[[  3  -9  18   2  -8   1   5   0  -5   0   4   5  -3 -12   9]
 [  1   3  18  -3  -3 -19   2   2 -73  -1 -21 -10 -12   6   5]
 [  0 -15  18  -3   9   9  10   2   5  -1  11   8  -2  -9  -8]]
->
[[  1   3  18  -3  -3 -19   2   2 -73  -1 -21 -10 -12   6   5]
 [  3  -9  18   2  -8   1   5   0  -5   0   4   5  -3 -12   9]
 [  0 -15  18  -3   9   9  10   2   5  -1  11   8  -2  -9  -8]]

[[-10  15 -59 -39  50   2  38]
 [-21  -4 -60 -36  27 -17  36]
 [-35 -31 -61 -31  -5 -44  33]
 [-30 -23 -62 -33   5 -36  34]
 [-25 -12 -60 -35  18 -25  36]
 [ -6  25 -58 -40  61  12  39]]
->
[[ -6  25 -58 -40  61  12  39]
 [-10  15 -59 -39  50   2  38]
 [-21  -4 -60 -36  27 -17  36]
 [-25 -12 -60 -35  18 -25  36]
 [-30 -23 -62 -33   5 -36  34]
 [-35 -31 -61 -31  -5 -44  33]]

[[ 45 -59  37 -28 -54]
 [-20 -26 -28 -28 -31]
 [ 35  40  26 -59 -40]]
->
[[ 35  40  26 -59 -40]
 [-20 -26 -28 -28 -31]
 [ 45 -59  37 -28 -54]]

[[-12  -5 -11 -18  -7  13  20   3   0  62   1  15   3  10  11]
 [ 22  -1   9  -9   0  19   2  -2   2   1   0   4   2   1  -1]]
->
[[ 22  -1   9  -9   0  19   2  -2   2   1   0   4   2   1  -1]
 [-12  -5 -11 -18  -7  13  20   3   0  62   1  15   3  10  11]]

[[ -2  26 -20]
 [ 14  11   4]
 [ 31  -4  -9]
 [-18 -33 -42]
 [  4 -21 -40]
 [ 17  25 -58]
 [  1  64  37]
 [-22   6   1]
 [  7  14  12]
 [  4  49 -26]
 [-34 -17 -17]]
->
[[  1  64  37]
 [  4  49 -26]
 [ -2  26 -20]
 [ 17  25 -58]
 [  7  14  12]
 [ 14  11   4]
 [-22   6   1]
 [ 31  -4  -9]
 [-34 -17 -17]
 [  4 -21 -40]
 [-18 -33 -42]]

[[-10  17  -4   6]
 [ 13  -4 -20 -21]
 [-53  45 -41  28]
 [ 48 -25  -3  11]
 [ 59  14 -15 -53]]
->
[[-53  45 -41  28]
 [-10  17  -4   6]
 [ 59  14 -15 -53]
 [ 13  -4 -20 -21]
 [ 48 -25  -3  11]]

[[ 30 -30  29  -9  23  14  22  -5 -32  34   8 -28  51]
 [ 35   7 -10  21   2  17   7  35 -66 -32  18 -24   9]
 [ 14  -1 -30  31  42  40 -37  -4   8  19  10 -42  17]
 [ 17   2   6   4 -31  -6  29  29 -67 -43   5  -4  -1]
 [ 29   4  17 -14  -8  -8  43  -8 -67 -10   2 -22  30]
 [-24 -51  -5  32  -7  29 -38  40  33   0  -1   4 -15]
 [ 12 -42  -7  29   6  40  -6   6 -35   5  -2 -53  32]]
->
[[ 35   7 -10  21   2  17   7  35 -66 -32  18 -24   9]
 [ 29   4  17 -14  -8  -8  43  -8 -67 -10   2 -22  30]
 [ 17   2   6   4 -31  -6  29  29 -67 -43   5  -4  -1]
 [ 14  -1 -30  31  42  40 -37  -4   8  19  10 -42  17]
 [ 30 -30  29  -9  23  14  22  -5 -32  34   8 -28  51]
 [ 12 -42  -7  29   6  40  -6   6 -35   5  -2 -53  32]
 [-24 -51  -5  32  -7  29 -38  40  33   0  -1   4 -15]]
---
[[-22 -24 -27]
 [-64 -66 -70]
 [ 59  58  64]
 [-48 -48 -52]
 [-58 -60 -59]
 [-49 -51 -54]]
->
[[-27 -24 -22]
 [-70 -66 -64]
 [ 64  58  59]
 [-52 -48 -48]
 [-59 -60 -58]
 [-54 -51 -49]]

[[  0   3 -11   0  -1   5  -3   1   0   5   1   3  -4  -1]
 [ -4   3 -12  -1  -1   6   0   5   0   5   1   5  -4  -2]
 [  0  -3   0   2  -2  -3   0   1   0   0  -1  -3  -3   1]
 [-50  33   1 -56  55  29   0  69  -9  37 -45  56   0  23]
 [-11  11 -21  -9   2  10 -11  14   2  16  -4  12  -4  -1]
 [ -4  -5   3   0  -2  -8  -8   1   4   2  -5  -3  -4   6]]
->
[[ -1  -4   3   1   5   0   1  -3   5  -1   0 -11   3   0]
 [ -2  -4   5   1   5   0   5   0   6  -1  -1 -12   3  -4]
 [  1  -3  -3  -1   0   0   1   0  -3  -2   2   0  -3   0]
 [ 23   0  56 -45  37  -9  69   0  29  55 -56   1  33 -50]
 [ -1  -4  12  -4  16   2  14 -11  10   2  -9 -21  11 -11]
 [  6  -4  -3  -5   2   4   1  -8  -8  -2   0   3  -5  -4]]

[[-42  17 -59  28 -37 -26]
 [-38  43 -23  31 -69 -10]]
->
[[-26 -37  28 -59  17 -42]
 [-10 -69  31 -23  43 -38]]

[[-58  23  42  33   5  53 -38   8  37 -49]
 [  2  -2   0   2   0  -1   0   2   1   1]
 [-23   8  14  11   2  21 -19   3  14 -21]]
->
[[-49  37   8 -38  53   5  33  42  23 -58]
 [  1   1   2   0  -1   0   2   0  -2   2]
 [-21  14   3 -19  21   2  11  14   8 -23]]

[[ 19  31  46 -29  -3 -27  -6 -39 -39]
 [ 18 -13 -45  38   7   8  20  41  67]]
->
[[-39 -39  -6 -27  -3 -29  46  31  19]
 [ 67  41  20   8   7  38 -45 -13  18]]

[[  0   0  -5 -14 -29 -12 -16]
 [  0  -1   5  11 -29  12  16]
 [  0   0  -3 -10 -17  -6 -12]
 [  0  -1  -1  -2  29   7  -4]
 [  0   0   1   3  39   2   1]
 [  0   0  -1  -2  -1 -10  -2]
 [  1   0  -1  -5 -53  -3  -1]
 [  0   0  -1  -5  15   8  -7]
 [  0   1  -1  -3 -45 -14  -2]]
->
[[-16 -12 -29 -14  -5   0   0]
 [ 16  12 -29  11   5  -1   0]
 [-12  -6 -17 -10  -3   0   0]
 [ -4   7  29  -2  -1  -1   0]
 [  1   2  39   3   1   0   0]
 [ -2 -10  -1  -2  -1   0   0]
 [ -1  -3 -53  -5  -1   0   1]
 [ -7   8  15  -5  -1   0   0]
 [ -2 -14 -45  -3  -1   1   0]]

[[  7   0   2 -30 -29 -13   6  22 -25  11  19]
 [-38   2 -35   2  -5 -52 -51  11  11 -38  24]
 [  8  -2 -11 -29 -21  -7   7  11 -23  -4  -6]
 [ -8 -21   2 -14 -25   7  11 -13 -16   7  -9]
 [ -3 -28   6 -18 -28  19  24 -22 -21  12 -25]]
->
[[ 19  11 -25  22   6 -13 -29 -30   2   0   7]
 [ 24 -38  11  11 -51 -52  -5   2 -35   2 -38]
 [ -6  -4 -23  11   7  -7 -21 -29 -11  -2   8]
 [ -9   7 -16 -13  11   7 -25 -14   2 -21  -8]
 [-25  12 -21 -22  24  19 -28 -18   6 -28  -3]]

[[-10 -15   1  17 -27 -30  11   2 -25   5 -18 -12  -3  -8]
 [-53  16 -24   0 -48 -42 -12 -37 -13  38   8   4 -41  32]
 [ 21  16 -43 -35  39  39 -43 -14 -23 -48  23 -47  23 -28]
 [ 46 -25  -8  -4  35  24  -8  19 -43 -72 -12 -59  51 -71]]
->
[[ -8  -3 -12 -18   5 -25   2  11 -30 -27  17   1 -15 -10]
 [ 32 -41   4   8  38 -13 -37 -12 -42 -48   0 -24  16 -53]
 [-28  23 -47  23 -48 -23 -14 -43  39  39 -35 -43  16  21]
 [-71  51 -59 -12 -72 -43  19  -8  24  35  -4  -8 -25  46]]

[[25 51  4]
 [53  8 21]
 [26  8 44]
 [43 32  2]
 [12 17 53]
 [23  9 47]
 [ 7 54 19]
 [ 6 22 50]
 [13 15 53]
 [11 57 13]
 [19  9 54]]
->
[[ 4 51 25]
 [21  8 53]
 [44  8 26]
 [ 2 32 43]
 [53 17 12]
 [47  9 23]
 [19 54  7]
 [50 22  6]
 [53 15 13]
 [13 57 11]
 [54  9 19]]
---
[[ 31  15 -33 -16  40]
 [ 35  16 -33 -16  50]
 [-30  15  33 -24  -5]
 [-44 -21  -6 -19 -22]
 [ 49  25 -33 -16  59]]
->
[[ 35  16 -33]
 [-30  15  33]]

[[ 54 -30  -3]
 [-31  59  46]
 [ 48  16  41]
 [-15 -53 -63]
 [ 15  53  63]]
->
[[-31  59  46]
 [ 48  16  41]]

[[ -6  23  17 -42  -9]
 [ -6 -20  12 -36  -3]
 [-46  19 -65   3  -6]]
->
[[ -6 -20  12]
 [-46  19 -65]]

[[ 45  44  -9]
 [  8   7   1]
 [ 41  72 -27]
 [ 45  32  -9]
 [ 45  72 -24]]
->
[[  8   7   1]
 [ 41  72 -27]]

[[-33   3  24]
 [-34 -55  34]
 [-26   6 -20]
 [ -9  61  21]]
->
[[-34 -55  34]
 [-26   6 -20]]

[[ 62 -40  13  24]
 [ -8  57  25  16]
 [-18  -8  25  15]]
->
[[ -8  57  25]
 [-18  -8  25]]
